Below are the code and all the weights of a small trained network. Each question names an input and a class and asks about switching units off, where a switched-off unit gives its printed mean instead of its output.

import numpy as np


def w(rows, s, z=0):
    codes = np.array(rows[::2]) - 128.0
    scale = np.full(codes.shape[1], s)
    scale[-1] = z or s
    return codes * scale


def f(y):
    return np.maximum(y, 0)


def log_softmax(a):
    a = a - a.max(-1, keepdims=True)
    return a - np.log(np.exp(a).sum(-1, keepdims=True))


def net(x, mask):
    res = np.array(x, float).reshape(1, 6) / 4 @ E
    y = f(res @ A[0][:, :-1].T + A[0][:, -1])
    res = res + np.where(mask, y, B[0][:, -1]) @ B[0][:, :-1]
    return log_softmax(res[-1] @ U[:, :-1].T + U[:, -1])


A, B = {}, {}
E = w([
[151,222,136,61,93,118,195,192,175],'x0',
[62,60,176,134,170,172,197,138,68],'x1',
[118,220,174,206,71,173,201,191,124],'x2',
[175,97,226,79,231,2,202,108,248],'x3',
[208,112,44,170,36,43,207,171,59],'x4',
[103,196,160,246,174,85,191,139,174],'x5',
],0.0064)
A[0] = w([
[139,188,138,175,85,110,119,137,134,100],'n0',
[121,174,146,164,156,143,142,134,160,159],'n1',
[149,117,109,96,74,91,206,138,100,105],'n2',
[134,47,124,107,183,80,97,97,121,145],'n3',
[110,105,82,171,74,172,63,128,68,181],'n4',
[145,168,106,141,92,109,182,148,138,248],'n5',
[120,116,198,138,167,163,203,143,129,202],'n6',
[135,118,99,162,106,168,98,142,98,136],'n7',
[121,132,108,126,126,146,135,97,111,51],'n8',
[154,120,138,117,88,126,180,143,129,46],'n9',
[141,138,131,33,126,155,5,121,153,181],'n10',
],0.014,0.0017)
B[0] = w([
[123,196,78,101,142,128,135,146,165,175],'n0',
[100,172,148,139,155,155,147,137,175,175],'n1',
[150,79,131,103,89,76,170,166,92,199],'n2',
[143,95,102,160,208,79,45,133,128,214],'n3',
[147,191,112,171,102,159,115,89,7,250],'n4',
[148,153,92,121,103,105,178,179,157,193],'n5',
[94,119,218,145,141,118,161,83,105,197],'n6',
[146,154,102,149,121,152,152,98,62,195],'n7',
[140,139,122,150,117,140,122,130,128,148],'n8',
[139,93,134,116,113,95,164,150,122,166],'n9',
[126,59,117,63,48,210,87,124,184,235],'n10',
],0.019,0.014)
U = w([
[114,201,109,140,146,150,145,173,179,2],'0',
[181,115,136,110,105,65,188,206,106,49],'1',
[151,84,125,156,215,86,66,119,133,153],'2',
[49,133,254,150,180,133,162,98,141,225],'3',
[151,170,98,176,112,173,114,100,25,221],'4',
[129,82,125,89,115,188,72,109,155,166],'5',
],0.0083,0.00085)

Each question gives the input, the list of numbers given to net, and the class t.
The units are the neurons (one row each of A and B). Each row of codes is followed by its name. A weight is (code - 128) times the scale printed after its matrix; where a second scale follows, it is the last column's (A, B and U).
mask holds one flag per neuron, in row order. A switched-off neuron (its flag False) gives its mean, the last column of its row in B, instead of its output. The means were averaged over made-up inputs and are rounded, as every weight is.
A unit's drop is (log p(t) with every unit on - log p(t) with that unit switched off) / (log p(t) with every unit on - log p(t) with every unit switched off).
The circuit of an input: a set's keep is (log p(t) with only the set's units on - log p(t) with every unit switched off) / (log p(t) with every unit on - log p(t) with every unit switched off). Starting from all 11 units, units are removed one at a time, each time the one whose removal leaves the highest keep (on an exact tie, the one counted first), for as long as the keep stays at least 0.8.
units of the circuit, in order: the units of the circuit, biggest drop first
most important unit: the unit with the biggest drop
k most important neurons: the k neurons with the biggest drops, biggest first
drop of u: that unit's drop, to one decimal
input [1,3,4,-2,-8,-3], class 5: most important unit : n10
input [1,-5,4,4,-3,4], class 0: 2 most important neurons : n0, n5
input [6,-7,8,-8,6,6], class 1: 3 most important neurons : n5, n2, n9
input [0,-2,-3,0,-2,3], class 5: 3 most important neurons : n4, n6, n3
input [6,-4,7,-8,-7,5], class 0: 2 most important neurons : n0, n1
input [-6,-5,-2,-2,-5,6], class 5: 2 most important neurons : n4, n7
input [4,2,6,0,2,4], class 1: 2 most important neurons : n5, n2
input [-8,7,5,5,-3,-7], class 2: 2 most important neurons : n3, n1
input [2,-2,8,-2,-3,-2], class 0: 2 most important neurons : n4, n0
input [3,-2,5,-3,8,-8], class 1: 3 most important neurons : n2, n5, n9
input [5,-8,6,-8,-7,4], class 0: 3 most important neurons : n0, n1, n5
input [6,0,7,-2,-5,7], class 0: drop of n5 : 0.8
input [-4,-7,8,6,-7,-5], class 5: drop of n10 : 0.6
input [7,-3,2,-5,7,8], class 1: drop of n2 : 0.2
input [-8,5,-1,2,1,-5], class 2: units of the circuit, in order : n3
input [-7,2,0,6,6,-3], class 2: drop of n3 : 0.3
